Below are the code and all the weights of a small trained network. Each question names an input and a target symbol and asks about switching units off, where a switched-off unit gives its printed mean instead of its output.

import numpy as np


def w(rows, s, z=0):
    codes = np.array(rows[::2]) - 128.0
    scale = np.full(codes.shape[1], s)
    scale[-1] = z or s
    return codes * scale


def norm(h):
    return h / np.sqrt((h * h).mean(-1, keepdims=True) + 1e-5)


def f(y):
    return np.maximum(y, 0)


def softmax(a):
    e = np.exp(a - a.max(-1, keepdims=True))
    return e / e.sum(-1, keepdims=True)


def log_softmax(a):
    a = a - a.max(-1, keepdims=True)
    return a - np.log(np.exp(a).sum(-1, keepdims=True))


def net(x, mask):
    ids = ['βγδεζξπστψω'.index(c) for c in x.split()]
    T = len(ids)
    res = E[ids] + P[:T]
    q, k, v = (norm(res) @ M[0].T for M in (Q, K, V))
    z = softmax(np.where(np.tri(T) > 0, q @ k.T / 4**0.5, -1e9)) @ v
    res = res + np.where(mask[0], z, O[0][:, -1]) @ O[0][:, :-1]
    y = f(norm(res) @ A[0][:, :-1].T + A[0][:, -1])
    res = res + np.where(mask[1:17], y, B[0][:, -1]) @ B[0][:, :-1]
    return log_softmax(norm(res)[-1] @ U[:, :-1].T + U[:, -1])


Q, K, V, O, A, B = {}, {}, {}, {}, {}, {}
E = w([
[105,106,112],'β',
[151,185,43],'γ',
[119,50,66],'δ',
[216,108,161],'ε',
[250,28,100],'ζ',
[51,172,136],'ξ',
[92,176,107],'π',
[114,136,129],'σ',
[165,145,113],'τ',
[153,168,116],'ψ',
[120,109,88],'ω',
],0.018)
P = w([
[181,133,156],'0',
[115,3,89],'1',
[121,11,77],'2',
[170,130,124],'3',
[140,48,130],'4',
[172,192,190],'5',
],0.0061)
Q[0] = w([
[186,152,165],'h0',
[28,88,115],'h0',
[140,178,12],'h0',
[186,95,119],'h0',
],0.011)
K[0] = w([
[108,137,137],'h0',
[108,175,166],'h0',
[145,247,158],'h0',
[104,90,136],'h0',
],0.016)
V[0] = w([
[215,191,43],'h0',
[254,63,160],'h0',
[230,102,92],'h0',
[155,236,72],'h0',
],0.0078)
O[0] = w([
[128,143,254,223],'h0',
[111,163,132,64],'h0',
[199,107,63,122],'h0',
[142,157,79,253],'h0',
],0.0083,0.0032)
A[0] = w([
[180,189,104,199],'n0',
[140,160,178,246],'n1',
[85,148,117,203],'n2',
[153,80,44,100],'n3',
[101,106,73,172],'n4',
[192,101,154,218],'n5',
[147,102,136,39],'n6',
[233,112,119,137],'n7',
[207,62,163,59],'n8',
[87,145,201,216],'n9',
[165,131,148,145],'n10',
[17,194,74,183],'n11',
[35,106,196,38],'n12',
[160,136,138,3],'n13',
[164,144,170,41],'n14',
[244,61,196,149],'n15',
],0.011,0.0026)
B[0] = w([
[65,95,3,223],'n0',
[186,71,117,206],'n1',
[203,108,127,188],'n2',
[78,151,85,200],'n3',
[171,180,143,190],'n4',
[36,177,212,186],'n5',
[198,209,249,134],'n6',
[71,72,202,205],'n7',
[94,119,122,172],'n8',
[205,149,164,201],'n9',
[134,171,104,161],'n10',
[231,83,151,254],'n11',
[134,215,239,181],'n12',
[89,10,71,136],'n13',
[84,129,133,154],'n14',
[36,171,76,205],'n15',
],0.0052,0.0064)
U = w([
[142,169,11,120],'β',
[36,124,224,27],'γ',
[117,127,116,8],'δ',
[103,149,73,82],'ε',
[103,139,94,26],'ζ',
[134,55,135,229],'ξ',
[139,116,249,181],'π',
[235,86,86,245],'σ',
[47,178,121,66],'τ',
[101,185,144,211],'ψ',
[83,148,140,4],'ω',
],0.014,0.0032)

Each question gives the input, a string of symbols that net reads in full, and the target symbol t.
The units are the heads (4 rows each of Q, K, V and O) and the neurons (one row each of A and B). Each row of codes is followed by its name. A weight is (code - 128) times the scale printed after its matrix; where a second scale follows, it is the last column's (O, A, B and U).
mask holds one flag per unit, heads first, then neurons. A switched-off unit (its flag False) gives its mean, the last column of its rows in O or B, instead of its output. The means were averaged over made-up inputs and are rounded, as every weight is.
A unit's drop is (log p(t) with every unit on - log p(t) with that unit switched off) / (log p(t) with every unit on - log p(t) with every unit switched off).
The circuit of an input: a set's keep is (log p(t) with only the set's units on - log p(t) with every unit switched off) / (log p(t) with every unit on - log p(t) with every unit switched off). Starting from the 12 units with the biggest drops (on a tie, the unit counted first), units are removed one at a time, each time the one whose removal leaves the highest keep (on an exact tie, the one counted first), for as long as the keep stays at least 0.8.
circuit, biggest first: the units of the circuit, biggest drop first
k most important neurons: the k neurons with the biggest drops, biggest first
drop when u is switched off: that unit's drop, to one decimal
input σ γ ε ξ π, target σ: circuit, biggest first => n11
input γ σ γ σ, target γ: circuit, biggest first => n11, n4
input π π δ β, target π: 2 most important neurons => n0, n15
input ψ ξ σ σ τ τ, target τ: 3 most important neurons => n5, n7, n0
input π ξ σ, target π: 3 most important neurons => n0, n12, n15
input σ π β ξ, target π: 2 most important neurons => n11, n12
input π ζ σ, target π: 3 most important neurons => n0, n15, n12
input π τ β β, target π: 2 most important neurons => n0, n12
input σ σ σ β, target σ: drop when n3 is switched off => -0.1
input π π π β ζ, target ξ: drop when n5 is switched off => 0.1
input π σ σ δ σ ψ, target β: drop when n1 is switched off => 0.2
input δ γ ψ ω π, target σ: drop when h0 is switched off => -0.1
